Here is a tiny trained network, its code and every weight. The questions are about switching its units off for an input and a class, where a switched-off unit gives its printed mean instead of its output.

import numpy as np


def w(rows, s, z=0):
    codes = np.array(rows[::2]) - 128.0
    scale = np.full(codes.shape[1], s)
    scale[-1] = z or s
    return codes * scale


def f(y):
    return np.maximum(y, 0)


def log_softmax(a):
    a = a - a.max(-1, keepdims=True)
    return a - np.log(np.exp(a).sum(-1, keepdims=True))


def net(x, mask):
    res = np.array(x, float).reshape(1, 8) / 4 @ E
    y = f(res @ A[0][:, :-1].T + A[0][:, -1])
    res = res + np.where(mask, y, B[0][:, -1]) @ B[0][:, :-1]
    return log_softmax(res[-1] @ U[:, :-1].T + U[:, -1])


A, B = {}, {}
E = w([
[126,130,123,133,121],'x0',
[140,196,219,172,65],'x1',
[135,119,145,111,154],'x2',
[88,249,112,32,157],'x3',
[128,127,128,127,128],'x4',
[123,135,117,140,112],'x5',
[125,132,121,136,119],'x6',
[230,153,110,95,99],'x7',
],0.015)
A[0] = w([
[107,133,91,120,152,123],'N1',
[112,109,99,160,84,161],'N2',
[111,152,164,145,85,131],'N3',
[188,80,151,145,111,160],'N4',
[150,139,56,76,113,160],'N5',
[139,111,25,141,201,232],'N6',
[72,186,115,50,105,174],'N7',
[55,110,148,144,143,222],'N8',
[139,174,227,148,90,164],'N9',
[3,105,163,150,145,231],'N10',
[122,85,125,92,135,165],'N11',
[210,150,92,130,126,187],'N12',
[125,170,141,99,118,134],'N13',
[153,36,159,150,94,250],'N14',
[156,115,206,153,91,165],'N15',
],0.02,0.011)
B[0] = w([
[103,116,41,117,146,169],'N1',
[123,96,135,147,117,167],'N2',
[131,198,138,136,145,182],'N3',
[106,123,105,100,71,200],'N4',
[140,39,161,24,176,207],'N5',
[122,1,81,95,141,254],'N6',
[121,173,104,65,226,244],'N7',
[40,103,85,248,189,205],'N8',
[131,198,216,154,146,237],'N9',
[26,144,104,192,226,243],'N10',
[123,88,95,134,111,175],'N11',
[206,76,184,68,25,208],'N12',
[211,177,152,96,203,182],'N13',
[131,97,126,206,11,239],'N14',
[57,203,173,173,34,208],'N15',
],0.0099,0.025)
U = w([
[121,65,90,207,132,140],'0',
[99,144,37,117,176,112],'1',
[90,159,158,209,121,124],'2',
[117,197,153,162,197,103],'3',
[183,80,88,124,65,204],'4',
[187,103,124,76,152,248],'5',
[159,165,178,134,62,49],'6',
[252,196,176,129,147,8],'7',
],0.015,0.0017)

Each question gives the input, the list of numbers given to net, and the class t.
The units are the neurons (one row each of A and B). Each row of codes is followed by its name. A weight is (code - 128) times the scale printed after its matrix; where a second scale follows, it is the last column's (A, B and U).
mask holds one flag per neuron, in row order. A switched-off neuron (its flag False) gives its mean, the last column of its row in B, instead of its output. The means were averaged over made-up inputs and are rounded, as every weight is.
A unit's drop is (log p(t) with every unit on - log p(t) with that unit switched off) / (log p(t) with every unit on - log p(t) with every unit switched off).
The circuit of an input: a set's keep is (log p(t) with only the set's units on - log p(t) with every unit switched off) / (log p(t) with every unit on - log p(t) with every unit switched off). Starting from the 12 units with the biggest drops (on a tie, the unit counted first), units are removed one at a time, each time the one whose removal leaves the highest keep (on an exact tie, the one counted first), for as long as the keep stays at least 0.8.
circuit, biggest first: the units of the circuit, biggest drop first
unit that matters most: the unit with the biggest drop
k most important neurons: the k neurons with the biggest drops, biggest first
drop when u is switched off: that unit's drop, to one decimal
input [-6,-5,-7,1,-6,1,0,6], class 5: unit that matters most : N14
input [-2,1,3,-7,3,3,4,0], class 2: 2 most important neurons : N6; N15
input [4,1,2,2,-1,-5,-5,-6], class 3: circuit, biggest first : N6; N14
input [-2,3,-7,1,2,-4,-6,-8], class 3: 2 most important neurons : N14; N10
input [-6,4,7,0,-1,-4,-4,6], class 6: 2 most important neurons : N15; N7
input [-6,1,5,-6,7,-1,-6,5], class 6: 2 most important neurons : N6; N15
input [-3,0,5,2,-5,5,0,-3], class 1: 3 most important neurons : N9; N15; N3
input [8,0,-1,3,3,6,5,-6], class 1: 2 most important neurons : N9; N15
input [-5,2,0,-7,1,7,1,-6], class 2: drop when N6 is switched off : 0.0
input [7,3,-1,-5,5,8,-2,2], class 6: drop when N10 is switched off : 0.1
input [4,1,-1,-7,-1,3,-5,1], class 6: drop when N15 is switched off : 0.2
